After every row comes roughly how far along a hidden order it lies, from 0 to 20.
(in the rows, 128 means zero)
[126 103 152  74  96 158 124 141 144 136 151 119 135 130 129 177  95  70
  98  86 160 126 108  65 107 149 116  68 128 121  59 114 117  92 132 135
 149 113 118 142 106 111 137 131 117 110 146]
0
[114 105 127  70 106 152 130 131 135 124 132 147 126 131 123 203  80  72
 150 108 155 109 110 166 114 137 115 116 132 130  99  99 120 127 123 103
 123 112  84 127 154 111 151 134 118 113 141]
10
[130 127 110 148  84 172 120 123 129 140 121 255 101 139 117 120  96 128
 116 114 145 174 108 133 141 132 119 157 127 108 137 128  94 197 113 133
  82  90 116 141 171 154 157 144 130 182 101]
6
[148  99  89  75 130 147 112 128 149 113 107  85 124 116 131  49 161 139
 175 119 122  76 103 158 109 118 147 141 130 135 182  93 136 145 130  34
 147 119 125 106 124 139 126 116 115 145 131]
18
[128 115 109  85  94 210 129 130 136 131 135 138 114 143 126 251  47  83
 160  75 160 137 109 180 119 137 109 113 120 161 125 103 122 146 111 118
  93 110 101 140 175 123 161 133 117 130 133]
5
[137  95 147  96  74 170 127 122 149 126 173 178 112 132 119 132  83 118
 108 108 174 129  91  89 108 146 106  98 115 135 110 115 105 127 109 130
 123  82  87 148  83 129 146 133 113 147 138]
2
[150 120  98 132 149 110 131 134 115 130 143 119 124 125 125 159 130 150
 162 173 147 110 129 171 131 144 149  98 100 169 163 106 168 117 113  90
 146 121  74  98 105  88 122 128 133 140 145]
11
[149 111  93 139 108 100  95 138 131 143  79 145 105 125 125   1 184 154
 161 171 119 139 110 137 135 125 162 149 109 134 188 123 155 158 125  77
 125  83 121 115 112 130 123 132 129 176 129]
11
[140 112  86 114 140 114 118 133 129 124  97 123 117 118 125  45 188 139
 162 153 106 101 117 148 124 116 155 149 120 119 174 120 146 147 124  91
 132 126 120  77 128 141 121 119 120 158 116]
18
[131 120  74  72 113 195 124 113 137 105 131 201 123 121 127 155 121 117
 151  91 183  84  99 198 117 114 110 218 154 107 176  79  97 191 129  52
 122 125 165 131 185 158 155 133 118 155  94]
20
[112 114 106  61 105 208 121 123 150 125  96 203 117 137 126 190 105  96
 177  68 164 115  96 215 119 118 113 164 134 126 139  89 103 157 133  58
 105 121 104 144 210 122 158 136 138 126 117]
14
[166  96  74 125  92 138  83 165 143 149  78  36 110 125 133   1 168 162
 188 165  99 158 116 129 131 140 170  92 103 204 194 132 189 119 109  36
 138  64 112 103  79 110 113 125 124 161 165]
1
[135 108 124  94  99 186 125 122 150 127 154 181 111 135 120 149  57 110
 139 102 189 130  99 149 116 138 110 129 119 137 132 104 113 155 110  99
 110  86  83 145 134 124 157 137 117 141 133]
6

Next part:
[133 128 132 111 132 137 137 125 129 125 119 133 121 235 133 120 142 109
 134 125 115 135 131 135 132 117 143 148  99 128 124 127 154 119 118 126
 138 120 130 131 123 118 148 135 106 143 120 139 114 127 135 120 110 131
 150 125 105 128 129 121 121 132 131 132 129 135 126 131 127 134 125 177
 151 123 111 126 132 124]
15
[139 128 130 101 132 135 139 122 131 123 109 135 120 255 133 109 167 112
 137 128 103 146 133 137 132 112 156 154  79 132 130 120 153 113 106 125
 143 120 131 138 121 119 155 136 111 140 108 142 112 129 141 116 108 133
 157 126 102 130 128 119 115 138 123 126 129 139 126 134 125 141 130 218
 166 123 109 127 130 119]
17
[114 130 126 133 122 128 124 128 136 133 144 126 142  56 120 163  97 122
 110 137 143  71 124 124 101 136 100 102 121 130 118 108  34 142 155 135
 129 150 126  63 133 138  94 123 151 138 141 115 131 129 120 137 152 132
 101 125 186 110 125 132 132 115 156 129 124 115 130 120 131 110 148  75
 118 134 136 128 131 142]
6
[114 130 126 130 123 128 126 129 135 132 148 128 140  66 120 166  88 117
 112 139 148  69 125 125  96 137 110 103 116 129 128 111  56 141 154 135
 131 147 126  81 132 138  94 123 140 144 142 115 130 128 121 137 150 132
 106 125 178 115 124 132 134 114 157 131 125 117 130 122 131 111 145  95
 118 133 135 129 133 140]
6
[130 128 129 126 131 138 131 126 127 126 127 130 126 192 131 130 135 111
 136 128 116 114 129 134 130 127 128 137 107 128 125 129 129 128 127 128
 138 125 129 127 125 124 140 133 119 143 120 135 121 127 134 126 120 130
 147 124 117 128 127 123 125 127 133 132 127 131 127 129 126 131 128 131
 137 124 119 126 135 128]
14
[121 127 133 174 129 132 116 135 108 132 170 125 127  83 130 151 108 122
 136 124 156 114 123 121 138 155  91 111 232 118 110 141 137 143 147 131
 116 126 125 103 133 130 114 132 112 140 139 122 143 123 122 143 139 118
 136 123 124 133 128 133 142 122 134 150 128 123 129 120 135 118 120   1
  87 123 133 125 138 137]
10
[110 131 127 127 118 134 123 131 144 134 139 125 143   3 119 169  72 120
 112 133 149  60 123 126  86 135  91  95 120 130 121  98  28 143 165 137
 130 153 126  68 132 135  95 118 150 141 143 112 133 128 118 137 159 135
  90 126 192 110 124 129 135 111 164 133 122 113 128 118 132 111 145  48
 120 134 137 128 130 142]
2
[107 131 129 125 117 139 123 132 147 135 139 126 144   1 120 177  74 117
 106 128 160  51 122 127  79 131  83  89 116 129 116  94   5 142 167 142
 130 152 126  51 132 131  94 118 148 148 142 109 130 127 117 138 161 136
  78 127 188 109 124 127 137 109 166 140 121 112 126 113 132 108 140  39
 123 132 135 127 132 143]
0
[140 127 133 109 136 130 144 122 121 122 120 139 121 255 134 106 162 107
 141 127 112 173 135 137 147 113 162 157  97 128 131 136 214 107  95 123
 139 113 131 156 121 120 168 140  95 146 108 144 109 127 142 115 100 127
 176 125  79 132 130 121 117 141 116 128 133 145 127 136 127 137 123 228
 158 121 103 127 131 118]
20

Part 3:
[107 112 118 120 143 143 111 113 122 110 130 115 186 129 162 126 101 100
 129 106 168 129 156  95 134 140  77  99 126 129 144 137 133 149 111 140
  84 136 119 132 126 132 148 162 117  59 145 112 169  69 143 105 133 121
 126 131  77 121 146 147 123 145 132 131 134 146 136 153 155 128 133 143
 111 160 137  88 157  71  93 121  69 119  79 114]
7
[114 126  38 166 159  78  91  64 132 119 125 129 177 126 207 103 207 108
  89 111 119 143 175 118 158 202 143 139 127 129 109 132 122 125 133  94
 129 108 128 143 105 152 108 117  78  63 100 169   1  38 127 137  79 137
 106 124 141 137 141  83 128 126 156  65 105  92 118 119 121 138 143  87
 142 102 106 154 166  85 141 106 134 105 145 102]
2
[120 161  83 124 144 131  65  95 136 109 113 107 214 116 202  43 100  71
 111 128 178 118 133 134 125 166 107 117 122 120 143 132 125 144  93 132
  97 136 130 145 109 116 125 153  94 127 169 125 134  70 135 126 110 149
  91 151 114  74 163 122 104 143 136  94 155 133 126 156 149  97 154 136
 115 141 117  98 183  56 113 119  76 113  54 120]
0
[ 97 142 113 131 165  64 111  65 108 129 132 146 165 153 147 160  81 117
 102 151  81 142 157  70 131 136 153 131 109 128 148 117 115 114 123 105
 147 142 126 130 108 118  65 135 112  13 112 146  22 119 134 107 113 160
  98 121 122 110 159 104 148 125 130 102 121 129 127 114 106 220 136  93
 142 137 125 129 106 125 133 108 156 100 104 110]
9
[147 113  52 114 137 163  97 140 148 107  95  98 147 123 170  46 160 101
 142 133 182 115 128 135 152 173  81 120 135 117 123 153 127 166 114 112
  79 121  91 131  90 146 164 144  71  36 152 113 174  73 134 133 121  89
 154 145 110 117 188 147  83 139 143  97 144 148 153 159 157  78 132 121
 119 131 111  96 190  86 130 135  26 139 127 136]
9
[112 102  58 150 149  88 119  74 133 128 160 165 197 133 211 135 218 121
 141  80 141 154 171 109 165 190 103 123 134 125 127 138 139 118 137 129
 105 110 150 146 124 170  94 110 102  96  98 162  39  32 131 126  99 119
 119 112 123 154 110 109 142 129 140  83  88  32 119 123 141 140 122 111
 116 116 114 112 156  79 116 108  91 115 134  87]
0
[146  95 127 106 126 190 120 147 137 106 103  97 125 104 157  71 127  91
 127 111 189 107 109 156 139 155  89 111 138 127 124 151 133 168 128 123
  88 116  92 131 106 130 186 155 112 117 158 102 233  88 123 125 136 103
 153 152 105 123 153 149 101 141 139 133 144 174 151 158 166  65 130 144
 112 138 125  99 157 102 120 128  54 139 102 150]
12
[124 135  68 132 148 137  84  83 136 118  97 126 211 136 188  55 113  98
 144 138 161 125 149  99 129 175  96 110 128 110 143 136 128 162  87 130
  86 153 121 147 108 128 139 147  99   9 157 126 147  64 146 116 107 113
 105 139 144  74 184 133 102 136 130  69 151 129 137 157 147 114 141 120
 123 148  98  99 174  63 110 135  68 119 103 127]
3
[151 113 136 132 125 159 155 152 143 116  67  69  75 117 107 108 160 123
  96 157 155 110 116 145 152  90  97 117 145 139 101 144 122 180 136 101
 155 115  86 112 103 134 193 138 130  74 126 110 152 138 136 123 144 121
 160 142 130 143 162 132 111 121 141 154 123 176 146 137 137 114 121 136
 131 134 135 130 114 156 137 129 104 160 209 162]
19
[142 118 156 130 133 160 151 149 127 123  87 101  78 138  68 144 118 154
 123 167 107 115 123 109 148  76 123 118 122 135 124 129 117 141 140 109
 168 129 105 103 103 126 147 130 148  75 119 107 127 189 138 115 152 128
 170 125 135 122 159 136 129 112 120 157 130 178 147 136 120 169 117 121
 135 138 126 139  91 156 134 136 140 153 194 149]
20
